In the rows, 128 means zero.
Each row is followed by its class.
[ 92 133  92 131 154 174 141  98 101 105 142 114  83 167 101 127 125 135
 111 122 218 113 120 167 149 106 154  94 126 118 110 157 107 113 149 200
 134 106 109 128 132 160 148 111 108 141 134 129 149]  <92>
[ 93 116 108 146 123 120 123 115 135 114 134 124 127 124 131 123 117 188
 129 131 162 127 147 131 159 152 131 119 118 157 167 138 119 145 136 163
 134  91 141 113 135 138 131 160 128 122 103 128 146]  <107>
[101 123 105 136 130 111 138 117 110 108 135 115  93 124 141 140 113 178
 114 134 152 132 166 114 187 144 129 110 102 135 169 140 147 141 145 150
 139 103 126 110 195 142 113 149 145 143 128 134 146]  <98>
[ 95 106 105 159 140 127  98 115 110 106 121 119 147 161 125 138 121 213
 134 115 176 129 119 130 158 128 162 142  89 136 184 146 105 144 139 187
 134  77 153 118 141 163 161 162 109 127 121 130 144]  <95>
[112 117 102 156 106 114 115 120 127 117 132 140 141  99 145 125 130 180
 122 118 141 138 153 140 163 158 125 130 101 150 170 153 123 145 131 143
 134  92 116 137 134 136 117 143 137 119 121 132 154]  <107>
[ 72  92  70 188 134 117  93  91  97  85 146 112 115 141 121 130 115 252
 115 117 223 118 151 144 221 139 187  95  77 148 227 166 121 154 143 220
 138  33 139 125 134 176 147 169 128 148  95 149 153]  <107>
[104 121  95 142 128 136 129  98 107 107 148 134 109 122 134 131 112 144
 116 130 163 120 168 126 174 147 134 109 152 145 137 157 120 143 141 167
 128 101 171 123 126 146 142 120 143 131 111 130 142]  <98>
[ 87 111 120 155 136 124 105 102 114 111 133 115 130 141 112 138 120 190
 120 133 163 123 145 134 168 133 123 121 130 172 152 128 103 148 138 193
 139  84 164 112 123 140 151  85 114  98 109 119 136]  <102>
[ 90 118 109 147 145 147 108 105 113 109 148 106 127 152 105 117 121 194
 129 124 189 123 128 149 149 118 136 122 119 161 138 141  86 131 139 203
 130  83 138 121 123 137 150 139  96 120 113 127 138]  <102>
[106 112 120 158 126 120 119 122 138 123 135 121 124 122 128 123 133 204
 113 132 176 138 140 140 177 138 137  95 104 139 205 136 127 137 117 154
 134  77 118 131 129 146 117 142 128 116 121 134 138]  <107>
[105 109 103 160 131 115  95 109 109 108 134 133 144 149 134 133 125 201
 123 130 165 127 149 127 186 171 141 138 102 160 182 153 122 153 125 186
 138  75 157 120 122 163 154 169 125 116  99 128 145]  <107>
[104 107  79 140 140 143  85 106 109 101 130 110 126 143 118 118 137 240
 137 126 201 135 153 156 150 131 124 137 115 184 146 165  82 132 138 222
 140  71 142 123 124 149 156 133  86 117 107 118 161]  <102>
[ 83 109 107 167 127 110 127 109 110 109 135 104 123 129 136 121 117 197
 119 125 136 125 145 126 174 135 141 105 103 165 160 143 134 136 144 174
 132  84 130 128 133 159 114 146 132 148 121 131 148]  <107>
[125 120 113 142 135 116 121 115  83 122 116 115 129 167 141 140 118 196
 120 129 166 120 151 129 187 146 164 117  76 116 159 162 146 130 135 176
 133  95 129 131 137 157 143 141 132 156 120 138 138]  <110>
[ 97 101 118 155 144 114 129 108 102 115 128 121 101 151 124 129 113 181
 122 125 171 121 143 120 174 136 153 117  88 145 154 151 128 138 138 180
 136  87 129 121 133 130 117 153 128 131 117 132 147]  <110>
[ 95 112 115 180 131 130 127 111 123 111 139 138 107 128 106 131 123 159
 102 143 205 111 154 150 185 130 159  74 122 131 162 169 148 128 136 188
 141 105  99 132 127 133 124 125 133 119  97 132 158]  <92>
[ 85 120 121 155 150 130 134  92 101  95 148 116 117 161 110 121 126 163
  99 123 207 106 143 143 188 117 152  75  86 125 122 169 132 111 131 202
 136  96  96 131 120 137 123 155 139 139 127 148 134]  <92>
[127 128 121 124 119 136 124 127 127 119 130 122 120 110 116 125 120 142
 109 136 145 138 167 147 163 152 110 122 142 137 168 153 141 131 144 145
 131 118 125 121 114 127 127 124 125 106 121 114 146]  <98>
[ 91 114  84 187 123 138 128  94 121 103 141 140 111 113 132 117 127 189
 113 127 210 133 156 139 191 152 104 100  97 151 175 158 113 152 130 179
 131  72 104 133 126 144 121 141 117 139 143 143 159]  <107>
[ 97 104  96 150 136 125 113 114  94 105 127 112 127 166 121 130 118 191
 138 118 157 104 123 127 136 122 178 125 125 149 124 161 125 143 143 181
 128  91 168 123 138 153 148 156 137 151 116 124 101]  <95>
[108 129 137 153 132 124 131 112 119 131 142 117 129 144 122 121 125 156
 117 120 172 127 125 133 154 119 134  91  84 127 141 143 117 124 141 159
 127 108 103 130 129 128 117 148 119 154 129 160 133]  <92>
[116 110 122 149 144 126 100  81 108 108 161 144 141 121 116 119 118 121
 111  94 157 101 113 136 172 146 142 127 159 142 102 144  98 150 126 175
 158  81 157 145 100 143 154 141 147 129  79 146 115]  <101>
[ 90 102 121 171 137 128 125 115 113 107 111 104 119 173 118 124 123 171
 125 122 172 124 113 125 141 124 180 112  94 142 177 140 130 136 136 171
 131  92 138 117 141 156 128 163 128 141 128 129 139]  <95>
[ 91 102  81 165 138 141 113 107 102  95 119 114 124 176 116 135 124 214
 136 113 195 119 117 146 147 116 192 118  97 145 171 167 109 143 142 208
 132  68 153 121 119 162 162 161 113 137 106 121 159]  <95>
[ 97 106  99 168 124 123 116 103  98 108 131 136 130 134 150 138 119 198
 125 122 174 137 149 121 199 157 137 125  89 148 226 154 110 160 131 175
 141  77 154 120 130 160 141 161 139 137 111 137 147]  <107>
[106 113 109 153 142 138 108 101 112 100 131 114 131 153 110 117 117 204
 108 135 208 128 156 150 214 149 144 101  96 140 186 158 114 140 137 213
 141  76 120 127 115 151 160 144 106 102 102 122 150]  <98>
[116 113 108 152 128 124 114 111 118 125 136 131 131 124 128 118 129 144
 120 123 143 123 126 132 141 127 134 122 124 151 118 148 116 141 132 153
 122 108 133 132 132 137 119 142 139 123 113 129 129]  <107>
[108 102 115 140 137 133 109 121 105 110 122 107 129 165 119 127 124 182
 145 124 177 118 137 142 133 117 176 119  99 147 153 175 125 141 141 181
 133  92 142 117 133 152 141 147 110 133 116 120 150]  <95>
[118 116  82 114 136 125 102 109  81  99 150 119 103 124 142 144 126 163
 124 118 150 101 137 128 162 132 152 138 146 119 110 159 130 131 136 163
 131  87 157 124 123 156 149 128 148 153 100 142 140]  <110>
[107 127 117 127 125 130 108 112 127 114 153 130 120  92 118 126 134 118
 115 111 146 131 115 146 147 114 125 101 145 107 153 108 123 141 119 124
 124 108 116 148 120 129 130 135 129 136 122 151 135]  <102>
[ 94 110  95 140 120 110 108 120 111 109 142 124 125 107 133 125 133 196
 120 112 157 120 137 138 163 130 142 121 105 121 167 154 132 142 133 149
 129  88 131 130 133 148 118 149 136 154 121 144 149]  <107>
[ 99 107 114 173 138 120 122  89 112 111 143 130 130 126 138 125 122 140
 121 124 145 108 120 117 158 140 151 119 145 160 126 140 114 148 133 169
 131  87 145 132 129 143 126 149 147 139  98 142 129]  <107>
[ 92 109  93 152 122 126 117 117 116 120 135 129 130 102 137 114 119 208
 128 129 168 138 164 136 157 139 122 107 111 161 150 164 126 137 129 166
 132  93 124 123 126 140 119 148 120 128 125 127 161]  <107>
[116 121 101 153 129 132 110 114 116 108 134 145 120 119 128 123 128 156
 130 125 176 129 133 126 172 145 141 123 109 135 173 147 120 147 127 143
 134  90 132 137 118 165 148 138 125 130 111 142 143]  <107>
[113 120 128 159 129 125 120 109 127 105 120 136 136 154 124 121 120 173
 118 136 180 134 153 143 182 155 130 118  84 138 181 141 120 135 131 177
 142  97 135 125 121 149 146 131 105  99 118 105 137]  <98>

Each row is followed by its class.
[119 140 109 120 133 121 136 124 131 155 147 128 135 129 117 133  85 113
  92 118 128 135 131 161 121 127 113 135 127 130 134 133 138 165 126 127
 131  82 135 137 128 131 116 124 134 131 116 129 130]  <8>
[117 129 112 115 140 122 154 130 121 163 153 120 135 115 132 137  80  34
 123 119 115 137 127 170 147 136 107 160 113 134 143 125 147 103 127 113
 120 122 127 143 136 118 102 138 128 122 103 120 120]  <8>
[120 134 121 134 130 124 143 146 117 158 140 115 128 107 131 135 104  50
 121 107 124 128 142 151 142 139 104 151 129 158 150 133 144  74 130 125
 105 131 125 156 130 127 132 135 123 117  85 108 113]  <8>
[136 162 136 136 122 113 119 126 112 136 104 133 132 137 132 116 178   4
 129 118 139 132 121 148 126 138 114 153 105 145 125 128 125 152 130 116
 104 132 134 149 131 129 107 129 133 133 130 138 124]  <14>
[133 131 111 119 128 122 123 132 129 142 132 120 134 123 136 130 108  79
 134 133 129 119 117 147 128 137 128 127 117 135 142 131 132 143 137 122
 138 116 134 127 130 127 110 126 132 132  97 117 129]  <14>
